Below is a small trained network, with its code and all its weights. Each question gives an input and a class and asks what happens when units are switched off, that is, made to give their printed mean instead of their output.

import numpy as np


def w(rows, s, z=0):
    codes = np.array(rows[::2]) - 128.0
    scale = np.full(codes.shape[1], s)
    scale[-1] = z or s
    return codes * scale


def f(y):
    return np.maximum(y, 0)


def log_softmax(a):
    a = a - a.max(-1, keepdims=True)
    return a - np.log(np.exp(a).sum(-1, keepdims=True))


def net(x, mask):
    res = np.array(x, float).reshape(1, 6) / 4 @ E
    y = f(res @ A[0][:, :-1].T + A[0][:, -1])
    res = res + np.where(mask, y, B[0][:, -1]) @ B[0][:, :-1]
    return log_softmax(res[-1] @ U[:, :-1].T + U[:, -1])


A, B = {}, {}
E = w([
[145,139,254,192,148,184,88,249],'x0',
[124,114,155,32,182,134,61,221],'x1',
[18,151,143,19,98,136,236,135],'x2',
[37,107,122,172,217,154,160,173],'x3',
[100,198,176,114,199,9,93,117],'x4',
[80,199,78,164,12,100,101,142],'x5',
],0.0089)
A[0] = w([
[107,113,105,73,176,71,106,253,142],'N1',
[104,139,106,106,62,54,160,65,172],'N2',
[18,120,128,229,101,86,180,102,146],'N3',
[76,167,164,212,140,128,165,155,139],'N4',
[196,62,175,154,208,185,115,100,142],'N5',
[179,152,47,98,102,24,129,70,106],'N6',
[175,198,39,149,97,23,100,43,123],'N7',
[114,145,115,4,89,99,199,7,166],'N8',
[185,37,92,173,200,175,159,38,119],'N9',
[135,91,111,135,122,128,133,127,7],'N10',
[100,124,195,103,149,100,127,172,123],'N11',
[114,83,184,56,121,102,234,73,153],'N12',
[207,168,222,120,132,123,116,204,111],'N13',
[134,122,57,92,28,195,154,153,137],'N14',
[157,102,81,108,2,166,129,123,165],'N15',
[167,58,166,150,212,174,140,105,118],'N16',
[155,172,172,112,233,139,29,243,146],'N17',
[188,96,211,181,52,213,99,139,153],'N18',
[83,139,128,72,207,92,80,183,138],'N19',
[65,138,135,48,143,102,204,63,103],'N20',
[222,106,249,138,98,144,95,106,99],'N21',
[76,110,150,17,161,93,184,98,147],'N22',
[139,106,111,93,119,233,112,94,141],'N23',
],0.0086,0.011)
B[0] = w([
[30,45,204,79,147,158,37,108,199],'N1',
[103,213,83,145,78,74,120,61,222],'N2',
[95,213,212,250,98,172,177,105,212],'N3',
[119,176,184,196,155,191,182,164,189],'N4',
[225,47,128,148,175,139,176,143,220],'N5',
[130,148,197,133,89,139,56,23,211],'N6',
[159,152,142,199,51,80,14,12,243],'N7',
[126,247,50,48,111,68,147,69,237],'N8',
[179,44,4,231,214,160,188,56,216],'N9',
[98,137,255,218,93,76,165,97,128],'N10',
[110,142,171,105,156,173,98,140,173],'N11',
[168,193,60,97,154,89,199,160,198],'N12',
[221,117,161,94,125,39,111,193,202],'N13',
[73,128,69,110,87,204,118,215,204],'N14',
[95,120,44,110,55,196,58,143,220],'N15',
[182,45,113,132,194,98,176,84,199],'N16',
[95,2,243,104,202,109,69,158,252],'N17',
[237,136,93,106,84,160,132,239,227],'N18',
[71,58,186,125,178,41,113,53,197],'N19',
[68,200,80,109,185,74,225,129,187],'N20',
[252,139,140,100,75,60,182,165,195],'N21',
[74,191,85,9,209,94,182,126,199],'N22',
[102,84,75,135,126,182,144,191,180],'N23',
],0.0078,0.013)
U = w([
[70,199,75,16,149,92,214,92,91],'0',
[80,178,200,247,129,163,191,157,158],'1',
[255,105,187,107,93,76,126,217,140],'2',
[227,17,35,213,244,180,152,73,134],'3',
[101,97,54,114,39,241,108,218,22],'4',
[156,172,99,189,32,74,27,8,44],'5',
[61,41,233,60,222,88,47,164,254],'6',
],0.0092,0.005)

Each question gives the input, the list of numbers given to net, and the class t.
The units are the neurons (one row each of A and B). Each row of codes is followed by its name. A weight is (code - 128) times the scale printed after its matrix; where a second scale follows, it is the last column's (A, B and U).
mask holds one flag per neuron, in row order. A switched-off neuron (its flag False) gives its mean, the last column of its row in B, instead of its output. The means were averaged over made-up inputs and are rounded, as every weight is.
A unit's drop is (log p(t) with every unit on - log p(t) with that unit switched off) / (log p(t) with every unit on - log p(t) with every unit switched off).
The circuit of an input: a set's keep is (log p(t) with only the set's units on - log p(t) with every unit switched off) / (log p(t) with every unit on - log p(t) with every unit switched off). Starting from the 12 units with the biggest drops (on a tie, the unit counted first), units are removed one at a time, each time the one whose removal leaves the highest keep (on an exact tie, the one counted first), for as long as the keep stays at least 0.8.
circuit, biggest first: the units of the circuit, biggest drop first
unit that matters most: the unit with the biggest drop
k most important neurons: the k neurons with the biggest drops, biggest first
drop when u is switched off: that unit's drop, to one decimal
input [-5,-7,3,1,-7,-4], class 0: circuit, biggest first => [N8]
input [-6,6,-4,7,2,-5], class 6: 2 most important neurons => [N1, N17]
input [3,7,8,-5,8,6], class 6: 2 most important neurons => [N1, N17]
input [1,4,8,7,5,4], class 6: 4 most important neurons => [N1, N19, N17, N11]
input [4,0,-8,-5,7,-8], class 2: 2 most important neurons => [N21, N13]
input [0,3,-7,-7,2,-6], class 2: 4 most important neurons => [N21, N13, N18, N17]
input [-7,8,-2,4,-4,5], class 4: 2 most important neurons => [N14, N17]
input [-7,-8,4,2,6,2], class 5: 4 most important neurons => [N7, N6, N2, N3]
input [5,-1,-7,2,-1,0], class 2: 3 most important neurons => [N18, N21, N13]
input [-1,-1,-8,-6,-7,6], class 4: 2 most important neurons => [N14, N18]
input [-5,-5,0,7,4,2], class 5: 2 most important neurons => [N7, N3]
input [8,1,4,0,-1,4], class 6: 2 most important neurons => [N17, N1]
input [0,-4,7,2,-7,-7], class 0: drop when N10 is switched off => 0.0
input [3,-5,8,8,-1,-7], class 0: unit that matters most => N22
input [3,3,3,3,-5,1], class 4: drop when N23 is switched off => 0.2
input [3,-6,2,-2,6,-4], class 0: drop when N18 is switched off => 0.1
